Here is a tiny trained network, its code and every weight. The questions are about switching its units off for an input and a target symbol, where a switched-off unit gives its printed mean instead of its output.

import numpy as np


def w(rows, s, z=0):
    codes = np.array(rows[::2]) - 128.0
    scale = np.full(codes.shape[1], s)
    scale[-1] = z or s
    return codes * scale


def softmax(a):
    e = np.exp(a - a.max(-1, keepdims=True))
    return e / e.sum(-1, keepdims=True)


def log_softmax(a):
    a = a - a.max(-1, keepdims=True)
    return a - np.log(np.exp(a).sum(-1, keepdims=True))


def net(x, mask):
    ids = ['ΘΛΞΨβη'.index(c) for c in x.split()]
    T = len(ids)
    res = E[ids] + P[:T]
    u = 0
    for l in range(3):
        r = res
        for j in range(2):
            rows = slice(4 * j, 4 * j + 4)
            q, k, v = (r @ M[l][rows].T for M in (Q, K, V))
            z = softmax(np.where(np.tri(T) > 0, q @ k.T / 4**0.5, -1e9)) @ v
            o = O[l][rows]
            res = res + np.where(mask[u + j], z, o[:, -1]) @ o[:, :-1]
        u += 2
    return log_softmax(res[-1] @ U[:, :-1].T + U[:, -1])


Q, K, V, O = {}, {}, {}, {}
E = w([
[145,134,137,50,174,169],'Θ',
[162,130,156,170,174,93],'Λ',
[54,119,237,211,113,143],'Ξ',
[78,123,65,125,172,115],'Ψ',
[154,223,92,72,123,80],'β',
[168,254,155,86,194,155],'η',
],0.015)
P = w([
[172,65,123,106,103,99],'0',
[145,97,121,111,114,84],'1',
[123,123,104,118,126,74],'2',
[116,160,101,128,148,72],'3',
[117,198,76,112,169,51],'4',
[107,228,69,109,185,50],'5',
[109,255,69,97,209,12],'6',
],0.0072)
Q[0] = w([
[177,135,146,161,68,138],'L0H0',
[105,102,158,164,72,130],'L0H0',
[175,54,71,121,14,184],'L0H0',
[234,63,57,188,2,227],'L0H0',
[20,134,206,108,55,156],'L0H1',
[145,139,123,146,172,126],'L0H1',
[69,136,136,87,177,117],'L0H1',
[129,96,81,76,107,120],'L0H1',
],0.019)
K[0] = w([
[132,72,151,103,108,125],'L0H0',
[117,118,99,98,133,158],'L0H0',
[202,66,117,125,143,135],'L0H0',
[187,6,154,98,114,163],'L0H0',
[89,168,211,123,88,106],'L0H1',
[144,123,99,153,143,144],'L0H1',
[95,158,110,133,120,133],'L0H1',
[102,136,117,89,104,120],'L0H1',
],0.025)
V[0] = w([
[240,98,99,208,192,120],'L0H0',
[173,94,87,220,154,153],'L0H0',
[62,166,190,10,100,118],'L0H0',
[246,138,137,164,187,29],'L0H0',
[39,134,143,109,59,82],'L0H1',
[86,134,175,118,112,71],'L0H1',
[246,153,2,233,122,211],'L0H1',
[12,99,121,103,84,126],'L0H1',
],0.0068)
O[0] = w([
[57,158,183,88,99,126,110],'L0H0',
[109,151,183,39,155,54,66],'L0H0',
[160,98,63,235,97,196,172],'L0H0',
[4,185,151,189,41,214,251],'L0H0',
[235,104,55,139,177,122,181],'L0H1',
[183,147,89,92,155,106,163],'L0H1',
[30,66,178,182,72,127,40],'L0H1',
[254,100,57,149,207,152,230],'L0H1',
],0.006,0.0027)
Q[1] = w([
[175,131,97,132,141,144],'L1H0',
[102,113,117,122,100,76],'L1H0',
[182,57,86,105,125,137],'L1H0',
[116,152,112,137,111,74],'L1H0',
[119,4,93,107,29,174],'L1H1',
[204,172,94,80,182,103],'L1H1',
[115,116,153,34,82,116],'L1H1',
[131,70,150,92,76,87],'L1H1',
],0.022)
K[1] = w([
[98,134,74,121,161,108],'L1H0',
[137,150,185,97,67,123],'L1H0',
[128,43,79,95,120,128],'L1H0',
[118,162,146,102,107,106],'L1H0',
[226,69,182,87,6,170],'L1H1',
[104,127,46,91,175,84],'L1H1',
[105,37,116,60,183,162],'L1H1',
[115,25,155,101,108,143],'L1H1',
],0.02)
V[1] = w([
[114,102,149,139,126,143],'L1H0',
[33,173,69,106,173,86],'L1H0',
[134,117,155,136,118,143],'L1H0',
[114,142,114,124,131,125],'L1H0',
[85,100,156,255,166,56],'L1H1',
[115,113,145,197,145,77],'L1H1',
[114,98,82,73,88,252],'L1H1',
[62,84,113,208,132,124],'L1H1',
],0.006)
O[1] = w([
[147,143,126,94,124,122,101],'L1H0',
[2,141,197,185,94,88,253],'L1H0',
[160,123,121,113,127,140,92],'L1H0',
[107,123,146,149,122,125,150],'L1H0',
[124,143,169,91,168,49,147],'L1H1',
[125,131,145,108,141,101,136],'L1H1',
[133,96,97,153,74,197,88],'L1H1',
[109,106,162,110,147,82,140],'L1H1',
],0.0066,0.005)
Q[2] = w([
[110,179,149,179,169,152],'L2H0',
[161,143,152,181,122,149],'L2H0',
[88,172,143,92,162,135],'L2H0',
[197,80,144,84,49,141],'L2H0',
[198,78,151,37,118,99],'L2H1',
[88,146,166,137,242,155],'L2H1',
[137,139,100,144,197,92],'L2H1',
[155,255,128,95,175,148],'L2H1',
],0.022)
K[2] = w([
[65,118,89,137,168,105],'L2H0',
[97,140,150,150,176,152],'L2H0',
[124,144,70,127,88,80],'L2H0',
[184,162,198,147,116,171],'L2H0',
[138,3,168,151,132,95],'L2H1',
[87,165,69,133,167,67],'L2H1',
[124,123,73,136,171,138],'L2H1',
[108,173,107,219,212,118],'L2H1',
],0.021)
V[2] = w([
[45,74,75,78,210,166],'L2H0',
[76,80,67,102,167,158],'L2H0',
[99,94,106,154,167,90],'L2H0',
[79,103,90,64,159,187],'L2H0',
[72,135,120,73,191,205],'L2H1',
[74,58,115,153,200,164],'L2H1',
[116,72,12,90,27,74],'L2H1',
[199,136,150,190,47,44],'L2H1',
],0.011)
O[2] = w([
[222,154,128,29,95,122,246],'L2H0',
[190,151,136,93,93,121,204],'L2H0',
[185,103,189,133,84,75,222],'L2H0',
[169,168,112,71,128,164,158],'L2H0',
[101,37,147,122,85,116,153],'L2H1',
[126,71,158,105,126,110,157],'L2H1',
[93,193,132,210,120,24,129],'L2H1',
[175,254,132,168,183,149,90],'L2H1',
],0.0098,0.012)
U = w([
[147,164,116,72,92,126,222],'Θ',
[97,220,98,136,101,152,20],'Λ',
[107,129,112,101,90,220,77],'Ξ',
[156,122,99,116,254,160,40],'Ψ',
[66,129,177,71,167,70,254],'β',
[42,194,187,49,155,175,2],'η',
],0.0055,0.0028)

Each question gives the input, a string of symbols that net reads in full, and the target symbol t.
The units are the heads (4 rows each of Q, K, V and O). Each row of codes is followed by its name. A weight is (code - 128) times the scale printed after its matrix; where a second scale follows, it is the last column's (O and U).
mask holds one flag per head, layer by layer. A switched-off head (its flag False) gives its mean, the last column of its rows in O, instead of its output. The means were averaged over made-up inputs and are rounded, as every weight is.
A unit's drop is (log p(t) with every unit on - log p(t) with that unit switched off) / (log p(t) with every unit on - log p(t) with every unit switched off).
The circuit of an input: a set's keep is (log p(t) with only the set's units on - log p(t) with every unit switched off) / (log p(t) with every unit on - log p(t) with every unit switched off). Starting from all 6 units, units are removed one at a time, each time the one whose removal leaves the highest keep (on an exact tie, the one counted first), for as long as the keep stays at least 0.8.
circuit, biggest first: the units of the circuit, biggest drop first
unit that matters most: the unit with the biggest drop
which heads matter: for each layer, one digit per head in row order, 1 if its drop is at least 0.15 and else 0, layers parted by /
drop when u is switched off: that unit's drop, to one decimal
input Ψ Λ β Ψ Θ Ξ Λ, target Ψ: which heads matter : 10 / 01 / 01
input Θ Ξ Λ, target Ψ: circuit, biggest first : L2H1, L0H0
input η Ψ Ψ Ψ η Ψ Ξ, target Ξ: circuit, biggest first : L2H1
input Λ Ξ Θ, target Ψ: which heads matter : 10 / 00 / 11
input β Ψ Ψ Ψ η β, target Ξ: which heads matter : 10 / 00 / 01
input Λ Ξ Θ η η Ξ, target Ξ: circuit, biggest first : L2H1, L0H0
input Ψ Ψ β Λ Λ, target Λ: which heads matter : 10 / 00 / 01
input Λ Ψ β Ψ Θ, target Λ: circuit, biggest first : L0H0, L2H1, L1H1
input η Λ Θ Ψ η η Ψ, target Ξ: circuit, biggest first : L0H0, L2H1
input β Ψ Ψ, target Λ: circuit, biggest first : L2H1, L1H1
input Ψ Ψ β, target Λ: circuit, biggest first : L0H0, L2H1
input Ξ Ψ β Λ Ψ, target Λ: which heads matter : 10 / 01 / 01
input Λ Ψ Ψ η, target Ξ: which heads matter : 10 / 00 / 01
input η Λ Ξ Λ β, target Λ: unit that matters most : L2H1
input Λ η Λ, target Ξ: circuit, biggest first : L2H1, L0H0
input Ξ Λ Λ Ξ, target Ψ: drop when L0H1 is switched off : 0.2
input Λ Ψ Ψ η Ψ, target Ξ: drop when L1H1 is switched off : 0.1
input Λ β Λ Θ, target Λ: drop when L2H1 is switched off : 0.6
input β Ψ Λ, target Λ: drop when L1H1 is switched off : 0.1
input β Ξ Ξ Ξ, target Ψ: unit that matters most : L0H1
